Below is a small trained network, with its code and all its weights. Each question gives an input and a target symbol and asks what happens when units are switched off, that is, made to give their printed mean instead of their output.

import numpy as np


def w(rows, s, z=0):
    codes = np.array(rows[::2]) - 128.0
    scale = np.full(codes.shape[1], s)
    scale[-1] = z or s
    return codes * scale


def f(y):
    return y / 2 * (1 + np.tanh(0.7978845608 * (y + 0.044715 * y**3)))


def softmax(a):
    e = np.exp(a - a.max(-1, keepdims=True))
    return e / e.sum(-1, keepdims=True)


def log_softmax(a):
    a = a - a.max(-1, keepdims=True)
    return a - np.log(np.exp(a).sum(-1, keepdims=True))


def net(x, mask):
    ids = ['ΣΦβεμψ'.index(c) for c in x.split()]
    T = len(ids)
    res = E[ids] + P[:T]
    q, k, v = (res @ M[0].T for M in (Q, K, V))
    z = softmax(np.where(np.tri(T) > 0, q @ k.T / 2**0.5, -1e9)) @ v
    res = res + np.where(mask[0], z, O[0][:, -1]) @ O[0][:, :-1]
    y = f(res @ A[0][:, :-1].T + A[0][:, -1])
    res = res + np.where(mask[1:13], y, B[0][:, -1]) @ B[0][:, :-1]
    return log_softmax(res[-1] @ U[:, :-1].T + U[:, -1])


Q, K, V, O, A, B = {}, {}, {}, {}, {}, {}
E = w([
[89,106,193,24,80,169],'Σ',
[17,196,52,18,203,178],'Φ',
[231,93,130,93,127,110],'β',
[170,99,116,151,164,6],'ε',
[139,95,161,80,120,103],'μ',
[227,93,154,38,92,183],'ψ',
],0.019)
P = w([
[86,169,135,121,62,12],'0',
[157,129,26,130,87,141],'1',
[103,81,22,158,14,111],'2',
[106,204,206,67,104,13],'3',
[102,199,142,220,180,200],'4',
[108,129,11,33,87,103],'5',
[140,17,196,212,149,161],'6',
[132,31,63,88,154,135],'7',
[117,215,227,105,220,88],'8',
[110,83,190,159,167,97],'9',
[100,86,122,57,87,19],'10',
],0.012)
Q[0] = w([
[121,34,99,76,99,82],'H1',
[152,104,250,117,201,118],'H1',
],0.021)
K[0] = w([
[125,204,89,21,250,121],'H1',
[96,50,93,164,200,197],'H1',
],0.013)
V[0] = w([
[124,125,178,67,70,209],'H1',
[247,133,144,126,101,130],'H1',
],0.011)
O[0] = w([
[210,189,151,215,4,104,254],'H1',
[35,4,50,179,118,193,87],'H1',
],0.012,0.0086)
A[0] = w([
[199,145,94,122,171,179,184],'N1',
[65,148,158,77,118,109,123],'N2',
[71,122,214,67,77,239,172],'N3',
[129,243,150,158,193,77,2],'N4',
[109,57,105,183,81,68,120],'N5',
[126,142,123,172,2,100,117],'N6',
[101,136,170,5,118,157,155],'N7',
[143,108,96,208,168,51,209],'N8',
[132,102,176,182,104,106,130],'N9',
[185,229,137,164,64,69,29],'N10',
[101,47,147,184,90,133,68],'N11',
[207,123,184,107,177,118,10],'N12',
],0.0079,0.006)
B[0] = w([
[120,157,112,162,97,16,139],'N1',
[139,131,189,196,118,150,146],'N2',
[175,105,135,131,158,91,170],'N3',
[98,26,88,182,123,77,167],'N4',
[123,170,174,255,83,184,159],'N5',
[134,136,160,184,198,77,215],'N6',
[186,164,93,161,116,120,171],'N7',
[152,101,173,24,119,151,145],'N8',
[152,130,102,168,139,134,158],'N9',
[118,119,122,60,171,240,254],'N10',
[131,123,113,123,117,216,150],'N11',
[84,130,71,195,133,183,161],'N12',
],0.009,0.03)
U = w([
[198,147,186,107,128,197,128],'Σ',
[75,216,69,151,153,195,163],'Φ',
[118,70,157,57,48,254,94],'β',
[173,46,138,93,173,142,101],'ε',
[201,63,183,96,7,48,254],'μ',
[146,135,134,187,78,136,56],'ψ',
],0.006,0.0058)

Each question gives the input, a string of symbols that net reads in full, and the target symbol t.
The units are the heads (2 rows each of Q, K, V and O) and the neurons (one row each of A and B). Each row of codes is followed by its name. A weight is (code - 128) times the scale printed after its matrix; where a second scale follows, it is the last column's (O, A, B and U).
mask holds one flag per unit, heads first, then neurons. A switched-off unit (its flag False) gives its mean, the last column of its rows in O or B, instead of its output. The means were averaged over made-up inputs and are rounded, as every weight is.
A unit's drop is (log p(t) with every unit on - log p(t) with that unit switched off) / (log p(t) with every unit on - log p(t) with every unit switched off).
The circuit of an input: a set's keep is (log p(t) with only the set's units on - log p(t) with every unit switched off) / (log p(t) with every unit on - log p(t) with every unit switched off). Starting from the 12 units with the biggest drops (on a tie, the unit counted first), units are removed one at a time, each time the one whose removal leaves the highest keep (on an exact tie, the one counted first), for as long as the keep stays at least 0.8.
circuit, biggest first: the units of the circuit, biggest drop first
unit that matters most: the unit with the biggest drop
k most important neurons: the k neurons with the biggest drops, biggest first
drop when u is switched off: that unit's drop, to one decimal
input ε Σ Σ β Σ ε, target β: circuit, biggest first	H1, N6
input Σ Σ ε ψ Σ, target ε: circuit, biggest first	H1, N3
input μ β Σ Σ Φ μ μ Σ β β ε, target ε: circuit, biggest first	N4, H1, N10
input ε ψ β ε β Σ Σ μ β Σ, target μ: circuit, biggest first	N10
input ψ Σ Σ, target ψ: circuit, biggest first	H1, N10, N5
input ε ε ψ β ε, target ψ: circuit, biggest first	N10, H1
input β β Σ ψ Σ ψ, target ψ: 3 most important neurons	N10, N5, N6
input ε Σ μ μ Σ, target μ: circuit, biggest first	N10, H1, N12
input β ε Σ ψ ψ ψ μ μ, target ψ: circuit, biggest first	H1, N5
input Σ β μ ε μ Σ ψ Σ ε, target ψ: 3 most important neurons	N5, N10, N6
input μ ψ μ, target μ: circuit, biggest first	N10, N12
input Σ Σ μ Σ μ, target μ: circuit, biggest first	N10, H1, N12
input μ ψ β β μ Σ ε, target μ: circuit, biggest first	N10, N8
input β ε Σ Σ β β ψ β μ, target ψ: circuit, biggest first	H1, N10
input μ β Σ ψ μ ε Φ ψ β, target Φ: unit that matters most	N12
input μ Σ Σ β Σ ψ ε, target Σ: 2 most important neurons	N8, N10
input Σ μ Σ ψ, target μ: circuit, biggest first	N10, H1
input Σ Σ ε β β Σ ε Φ ε, target ε: circuit, biggest first	N4, N10, H1
input Σ Σ Σ β ψ Σ Σ β Σ β μ, target Σ: 3 most important neurons	N10, N6, N4
input Σ Σ μ, target Σ: 4 most important neurons	N10, N6, N4, N12
input Σ β β β Σ Σ ε, target Σ: 2 most important neurons	N10, N8
input β β Σ Σ Σ μ Σ β, target μ: most important neuron	N10
input Σ Σ Σ β ε μ Σ ε, target μ: drop when N10 is switched off	1.7
input Σ Φ Σ Φ β β, target Φ: drop when N12 is switched off	1.5
input ψ Σ Σ Σ β Σ μ, target β: drop when N11 is switched off	0.2
input β Σ ε Σ ψ, target ε: drop when N7 is switched off	0.0
input Σ Σ Σ μ Σ Σ ε Σ β, target ε: most important neuron	N5
